Here is a tiny trained network, its code and every weight. The questions are about switching its units off for an input and a class, where a switched-off unit gives its printed mean instead of its output.

import numpy as np


def w(rows, s, z=0):
    codes = np.array(rows[::2]) - 128.0
    scale = np.full(codes.shape[1], s)
    scale[-1] = z or s
    return codes * scale


def norm(h):
    return h / np.sqrt((h * h).mean(-1, keepdims=True) + 1e-5)


def f(y):
    return np.maximum(y, 0)


def log_softmax(a):
    a = a - a.max(-1, keepdims=True)
    return a - np.log(np.exp(a).sum(-1, keepdims=True))


def net(x, mask):
    res = np.array(x, float).reshape(1, 7) / 4 @ E
    u = 0
    for l in range(3):
        y = f(norm(res) @ A[l][:, :-1].T + A[l][:, -1])
        res = res + np.where(mask[u : u + 7], y, B[l][:, -1]) @ B[l][:, :-1]
        u += 7
    return log_softmax(norm(res)[-1] @ U[:, :-1].T + U[:, -1])


A, B = {}, {}
E = w([
[214,131,47,112,95,146,165,120],'x0',
[117,114,250,42,75,123,98,254],'x1',
[140,187,213,173,81,114,173,108],'x2',
[117,47,103,41,122,100,79,182],'x3',
[121,93,196,140,115,112,185,30],'x4',
[106,206,115,97,140,143,169,125],'x5',
[135,97,167,136,164,48,194,177],'x6',
],0.0023)
A[0] = w([
[120,140,117,153,136,65,126,164,254],'L0N1',
[121,186,254,146,105,150,141,144,100],'L0N2',
[179,80,187,131,111,48,201,83,108],'L0N3',
[120,131,128,148,113,235,126,81,126],'L0N4',
[189,156,108,170,65,130,110,108,109],'L0N5',
[133,169,121,120,64,130,154,76,55],'L0N6',
[120,209,77,123,144,219,56,143,132],'L0N7',
],0.0037,0.0012)
B[0] = w([
[221,175,118,56,88,157,45,138,204],'L0N1',
[93,34,54,159,161,136,139,85,254],'L0N2',
[108,130,172,86,175,254,73,164,230],'L0N3',
[105,166,131,142,123,31,135,186,194],'L0N4',
[153,202,131,252,175,78,105,171,183],'L0N5',
[152,146,153,141,132,15,137,210,174],'L0N6',
[145,78,175,150,101,97,186,96,229],'L0N7',
],0.0035,0.0024)
A[1] = w([
[92,93,131,120,62,134,85,170,88],'L1N1',
[140,143,78,89,162,79,178,152,88],'L1N2',
[112,108,66,155,127,122,95,30,115],'L1N3',
[100,42,3,129,163,96,106,92,145],'L1N4',
[146,133,65,148,252,7,95,181,249],'L1N5',
[163,125,187,110,206,108,249,113,43],'L1N6',
[84,128,200,163,116,147,16,172,116],'L1N7',
],0.0037,0.0014)
B[1] = w([
[153,105,151,71,161,176,124,191,190],'L1N1',
[106,237,201,163,96,93,154,91,161],'L1N2',
[85,59,69,28,93,23,149,146,192],'L1N3',
[126,113,149,112,39,168,168,47,225],'L1N4',
[153,158,129,115,50,142,159,87,252],'L1N5',
[252,40,207,126,176,213,63,128,179],'L1N6',
[182,115,140,219,165,194,140,60,225],'L1N7',
],0.0031,0.0033)
A[2] = w([
[96,84,145,103,76,164,115,224,99],'L2N1',
[110,108,147,208,183,179,53,127,116],'L2N2',
[189,252,104,97,115,114,154,146,164],'L2N3',
[154,198,86,192,109,70,145,143,100],'L2N4',
[88,186,130,176,143,64,195,76,132],'L2N5',
[141,73,147,48,126,198,88,184,69],'L2N6',
[29,165,152,154,128,75,172,136,2],'L2N7',
],0.004,0.00095)
B[2] = w([
[230,167,116,25,250,243,168,96,214],'L2N1',
[94,49,152,219,96,121,175,68,202],'L2N2',
[176,150,156,176,64,60,188,130,205],'L2N3',
[132,211,50,118,72,106,197,201,194],'L2N4',
[116,104,143,73,149,95,59,253,206],'L2N5',
[196,211,168,21,154,177,201,189,253],'L2N6',
[25,131,159,114,228,58,69,189,149],'L2N7',
],0.0037,0.0033)
U = w([
[69,180,139,134,148,106,104,150,80],'0',
[85,62,45,77,77,100,124,40,127],'1',
[180,212,78,169,75,65,184,159,164],'2',
[119,66,216,201,159,176,136,72,166],'3',
[120,146,95,120,136,154,32,150,2],'4',
[54,123,123,133,186,72,69,141,83],'5',
[188,124,179,2,182,223,143,164,163],'6',
],0.0088,0.0061)

Each question gives the input, the list of numbers given to net, and the class t.
The units are the neurons (one row each of A and B). Each row of codes is followed by its name. A weight is (code - 128) times the scale printed after its matrix; where a second scale follows, it is the last column's (A, B and U).
mask holds one flag per neuron, layer by layer. A switched-off neuron (its flag False) gives its mean, the last column of its row in B, instead of its output. The means were averaged over made-up inputs and are rounded, as every weight is.
A unit's drop is (log p(t) with every unit on - log p(t) with that unit switched off) / (log p(t) with every unit on - log p(t) with every unit switched off).
The circuit of an input: a set's keep is (log p(t) with only the set's units on - log p(t) with every unit switched off) / (log p(t) with every unit on - log p(t) with every unit switched off). Starting from the 12 units with the biggest drops (on a tie, the unit counted first), units are removed one at a time, each time the one whose removal leaves the highest keep (on an exact tie, the one counted first), for as long as the keep stays at least 0.8.
units of the circuit, in order: the units of the circuit, biggest drop first
most important unit: the unit with the biggest drop
top k neurons: the k neurons with the biggest drops, biggest first
k most important neurons of layer l: the k neurons of layer l with the biggest drops, biggest first
input [-8,3,3,-2,-6,4,-1], class 3: most important unit => L1N7
input [-8,-6,-6,-5,-5,0,-7], class 1: units of the circuit, in order => L1N3, L0N7
input [-1,3,2,-7,-8,2,-1], class 2: top 2 neurons => L0N3, L2N4
input [-4,4,6,2,-4,-8,-6], class 3: 2 most important neurons of layer 1 => L1N7, L1N3
input [8,0,7,4,6,8,1], class 3: units of the circuit, in order => L1N6, L2N6
input [-1,6,5,-3,-3,-8,0], class 3: top 2 neurons => L1N7, L2N2
input [-3,-5,7,7,-6,-6,-8], class 3: top 2 neurons => L1N7, L0N2
input [-6,-3,-5,-4,6,-4,1], class 1: top 3 neurons => L1N3, L2N6, L0N5
input [8,4,8,-6,4,-4,0], class 3: 3 most important neurons of layer 0 => L0N3, L0N2, L0N1
input [2,0,0,7,-2,7,7], class 2: top 2 neurons => L1N2, L2N3
input [-5,-2,8,-8,-1,0,0], class 0: top 2 neurons => L2N5, L2N7
input [5,2,-6,-3,7,-3,-7], class 1: 2 most important neurons of layer 1 => L1N3, L1N2
input [-3,6,4,-5,7,6,-6], class 3: units of the circuit, in order => L0N2, L2N6
input [8,0,6,-5,8,0,6], class 3: most important unit => L1N6
input [5,5,2,-3,-5,-2,-8], class 2: top 2 neurons => L0N5, L0N3
input [3,-5,-2,-6,2,-7,-1], class 2: 3 most important neurons of layer 0 => L0N5, L0N2, L0N4
input [0,0,-1,-4,5,0,-3], class 0: top 3 neurons => L0N4, L2N5, L0N1
input [-1,3,7,0,0,-1,-5], class 3: top 2 neurons => L0N2, L1N7
input [-8,-6,6,-2,-2,5,0], class 5: units of the circuit, in order => L2N7, L2N5, L2N6
input [-2,-1,0,2,8,7,-7], class 0: most important unit => L0N4
input [-4,6,7,-6,-8,4,-3], class 3: top 2 neurons => L0N2, L1N7
input [-6,-7,-7,-5,6,3,-3], class 1: top 2 neurons => L1N3, L1N4
